Below are the code and all the weights of a small trained network. Each question names an input and a class and asks about switching units off, where a switched-off unit gives its printed mean instead of its output.

import numpy as np


def w(rows, s, z=0):
    codes = np.array(rows[::2]) - 128.0
    scale = np.full(codes.shape[1], s)
    scale[-1] = z or s
    return codes * scale


def f(y):
    return y / 2 * (1 + np.tanh(0.7978845608 * (y + 0.044715 * y**3)))


def log_softmax(a):
    a = a - a.max(-1, keepdims=True)
    return a - np.log(np.exp(a).sum(-1, keepdims=True))


def net(x, mask):
    res = np.array(x, float).reshape(1, 6) / 4 @ E
    y = f(res @ A[0][:, :-1].T + A[0][:, -1])
    res = res + np.where(mask, y, B[0][:, -1]) @ B[0][:, :-1]
    return log_softmax(res[-1] @ U[:, :-1].T + U[:, -1])


A, B = {}, {}
E = w([
[195,143,105,24,97,201,119,128,96,85,75,145],'x0',
[129,138,131,124,125,118,136,130,120,134,125,128],'x1',
[134,122,127,124,132,110,130,126,120,129,123,137],'x2',
[126,133,128,134,124,126,132,138,126,127,118,131],'x3',
[94,108,174,158,181,155,107,69,5,100,78,92],'x4',
[153,118,100,156,119,115,233,114,123,24,166,102],'x5',
],0.015)
A[0] = w([
[87,112,129,141,132,75,84,158,223,242,161,167,255],'n0',
[90,136,199,122,184,173,43,108,66,209,55,121,156],'n1',
[156,98,106,91,145,163,168,102,55,17,88,81,74],'n2',
[162,147,112,67,100,151,74,128,118,157,90,156,156],'n3',
[143,139,74,127,90,93,227,155,180,52,169,109,163],'n4',
[54,105,146,223,188,86,142,100,101,120,153,73,173],'n5',
[181,136,78,2,85,161,110,157,143,119,106,177,159],'n6',
],0.009,0.0067)
B[0] = w([
[181,210,59,164,132,182,175,173,73,249,128,60,228],'n0',
[62,51,75,74,136,105,56,147,116,115,108,103,227],'n1',
[186,167,110,130,159,196,138,39,40,102,55,84,212],'n2',
[117,168,201,90,68,148,93,144,142,127,98,148,201],'n3',
[178,55,106,148,90,127,194,101,148,100,191,157,235],'n4',
[108,108,183,201,181,65,112,110,151,131,133,112,224],'n5',
[161,147,145,47,122,180,98,132,171,124,85,181,250],'n6',
],0.012,0.02)
U = w([
[175,226,76,152,150,189,165,117,33,171,95,54,251],'0',
[132,98,99,202,74,77,218,148,169,142,248,131,121],'1',
[125,214,181,74,84,144,99,183,224,194,111,201,132],'2',
[172,107,99,66,80,157,170,94,185,73,148,221,26],'3',
[33,62,103,155,194,54,76,154,124,177,127,92,72],'4',
[101,119,254,231,197,70,146,77,114,60,127,117,82],'5',
[60,82,135,59,104,138,63,122,85,69,85,135,35],'6',
],0.0089,0.0033)

Each question gives the input, the list of numbers given to net, and the class t.
The units are the neurons (one row each of A and B). Each row of codes is followed by its name. A weight is (code - 128) times the scale printed after its matrix; where a second scale follows, it is the last column's (A, B and U).
mask holds one flag per neuron, in row order. A switched-off neuron (its flag False) gives its mean, the last column of its row in B, instead of its output. The means were averaged over made-up inputs and are rounded, as every weight is.
A unit's drop is (log p(t) with every unit on - log p(t) with that unit switched off) / (log p(t) with every unit on - log p(t) with every unit switched off).
The circuit of an input: a set's keep is (log p(t) with only the set's units on - log p(t) with every unit switched off) / (log p(t) with every unit on - log p(t) with every unit switched off). Starting from all 7 units, units are removed one at a time, each time the one whose removal leaves the highest keep (on an exact tie, the one counted first), for as long as the keep stays at least 0.8.
circuit, biggest first: the units of the circuit, biggest drop first
k most important neurons: the k neurons with the biggest drops, biggest first
drop when u is switched off: that unit's drop, to one decimal
input [-5,-5,-8,7,2,1], class 5: circuit, biggest first => [n5]
input [1,3,2,-4,1,-2], class 6: 2 most important neurons => [n0, n5]
input [6,-7,-3,5,0,4], class 3: 3 most important neurons => [n0, n6, n4]
input [1,6,3,-2,4,-2], class 6: 2 most important neurons => [n0, n5]
input [-5,-7,3,-3,3,1], class 5: 2 most important neurons => [n5, n1]
input [-4,3,-3,-3,-7,0], class 0: 2 most important neurons => [n0, n5]
input [8,-7,-3,8,-1,7], class 3: 3 most important neurons => [n0, n4, n6]
input [-3,-5,-6,7,8,1], class 5: 2 most important neurons => [n5, n0]
input [7,-5,-1,7,0,-1], class 2: 3 most important neurons => [n4, n6, n3]
input [-2,5,-2,-4,-7,2], class 1: 2 most important neurons => [n4, n2]
input [-4,-5,-8,-6,-4,-8], class 0: drop when n4 is switched off => 0.0
input [-8,-2,4,-3,6,-2], class 4: drop when n1 is switched off => 0.5
input [3,8,0,-4,-3,1], class 3: drop when n5 is switched off => 0.1
input [4,-8,-4,6,8,-3], class 6: circuit, biggest first => [n1]
input [3,8,-2,2,6,0], class 6: 2 most important neurons => [n0, n1]
input [1,-7,-6,2,3,-4], class 6: 2 most important neurons => [n5, n0]
